Here is a tiny trained network, its code and every weight. The questions are about switching its units off for an input and a class, where a switched-off unit gives its printed mean instead of its output.

import numpy as np


def w(rows, s, z=0):
    codes = np.array(rows[::2]) - 128.0
    scale = np.full(codes.shape[1], s)
    scale[-1] = z or s
    return codes * scale


def f(y):
    return np.maximum(y, 0)


def log_softmax(a):
    a = a - a.max(-1, keepdims=True)
    return a - np.log(np.exp(a).sum(-1, keepdims=True))


def net(x, mask):
    res = np.array(x, float).reshape(1, 4) / 4 @ E
    y = f(res @ A[0][:, :-1].T + A[0][:, -1])
    res = res + np.where(mask, y, B[0][:, -1]) @ B[0][:, :-1]
    return log_softmax(res[-1] @ U[:, :-1].T + U[:, -1])


A, B = {}, {}
E = w([
[189,254,136,78,40,100,104,147],'x0',
[173,87,127,162,148,34,132,230],'x1',
[212,95,127,107,155,57,131,14],'x2',
[23,166,131,113,146,35,109,102],'x3',
],0.0045)
A[0] = w([
[142,117,130,132,129,90,126,163,63],'N1',
[101,159,131,123,118,187,124,54,18],'N2',
[151,106,130,135,132,75,126,182,48],'N3',
[91,144,127,132,122,157,130,178,112],'N4',
[93,141,130,126,130,93,126,120,43],'N5',
[69,148,130,123,132,71,126,113,40],'N6',
[69,147,132,120,133,70,126,117,35],'N7',
[181,107,131,127,127,173,129,144,32],'N8',
[83,147,128,132,121,166,127,188,112],'N9',
[80,142,133,122,131,82,124,117,38],'N10',
[116,133,126,130,127,137,128,142,103],'N11',
[183,108,133,122,125,182,128,137,20],'N12',
[136,124,130,125,129,123,131,117,62],'N13',
[84,146,130,132,122,166,129,185,110],'N14',
[190,109,128,127,137,78,131,44,82],'N15',
[141,156,128,124,118,120,130,132,60],'N16',
[158,94,130,139,136,54,125,200,50],'N17',
[102,155,130,122,119,185,124,58,16],'N18',
[178,111,128,126,135,83,127,56,94],'N19',
[184,244,121,108,89,98,129,140,47],'N20',
[193,105,131,128,126,186,130,147,33],'N21',
[70,6,120,139,176,146,138,113,5],'N22',
[94,139,128,120,129,115,125,115,49],'N23',
],0.016,0.0011)
B[0] = w([
[113,133,109,97,136,124,147,85,172],'N1',
[108,131,86,74,152,116,171,52,197],'N2',
[108,135,96,81,142,130,159,64,198],'N3',
[111,126,130,88,126,123,119,195,194],'N4',
[157,127,103,165,124,132,134,139,162],'N5',
[176,122,86,188,122,137,140,148,187],'N6',
[177,125,86,189,122,140,140,147,187],'N7',
[164,129,86,184,125,125,139,140,191],'N8',
[106,124,133,83,129,118,120,210,209],'N9',
[165,124,95,179,123,135,139,145,174],'N10',
[125,130,129,117,126,126,127,148,146],'N11',
[167,128,85,191,125,127,141,137,193],'N12',
[125,128,130,124,129,126,126,142,137],'N13',
[109,120,133,83,129,114,121,207,206],'N14',
[94,125,133,78,124,126,117,246,225],'N15',
[126,130,155,138,126,129,114,113,154],'N16',
[99,137,82,65,150,133,172,40,227],'N17',
[109,131,89,75,150,117,169,56,193],'N18',
[98,128,130,86,123,126,120,228,211],'N19',
[120,116,250,175,119,139,68,66,251],'N20',
[171,127,75,200,123,127,140,142,208],'N21',
[132,142,251,165,101,133,64,69,253],'N22',
[149,125,103,152,131,132,141,129,153],'N23',
],0.026,0.0071)
U = w([
[75,114,139,63,119,105,107,254,254],'0',
[127,133,243,169,93,150,50,63,95],'1',
[92,147,72,63,189,115,208,30,89],'2',
[238,115,50,235,110,147,159,159,65],'3',
],0.008,0.00044)

Each question gives the input, the list of numbers given to net, and the class t.
The units are the neurons (one row each of A and B). Each row of codes is followed by its name. A weight is (code - 128) times the scale printed after its matrix; where a second scale follows, it is the last column's (A, B and U).
mask holds one flag per neuron, in row order. A switched-off neuron (its flag False) gives its mean, the last column of its row in B, instead of its output. The means were averaged over made-up inputs and are rounded, as every weight is.
A unit's drop is (log p(t) with every unit on - log p(t) with that unit switched off) / (log p(t) with every unit on - log p(t) with every unit switched off).
unit that matters most: the unit with the biggest drop
k most important neurons: the k neurons with the biggest drops, biggest first
drop when u is switched off: that unit's drop, to one decimal
input [-4,-5,-6,-8], class 3: unit that matters most	N21
input [-4,-6,7,8], class 3: 3 most important neurons	N6; N7; N10
input [-4,-4,8,8], class 0: 3 most important neurons	N15; N19; N21
input [-4,6,-5,-1], class 2: 4 most important neurons	N17; N15; N3; N19
input [5,7,-2,3], class 2: 2 most important neurons	N17; N22
input [2,-1,1,-1], class 1: 3 most important neurons	N17; N9; N14
input [2,2,-2,-3], class 3: 2 most important neurons	N22; N15
input [-8,8,6,-5], class 1: 3 most important neurons	N22; N2; N18
input [-8,-2,-7,1], class 1: 2 most important neurons	N22; N15
input [7,8,-5,5], class 2: 3 most important neurons	N17; N22; N3
input [5,-3,7,-6], class 0: 3 most important neurons	N15; N19; N22
input [-1,8,-4,-7], class 2: drop when N3 is switched off	0.2
input [-8,2,8,-2], class 0: drop when N20 is switched off	2.6
input [2,-5,-1,6], class 3: unit that matters most	N17
input [-2,5,4,8], class 3: drop when N7 is switched off	0.1
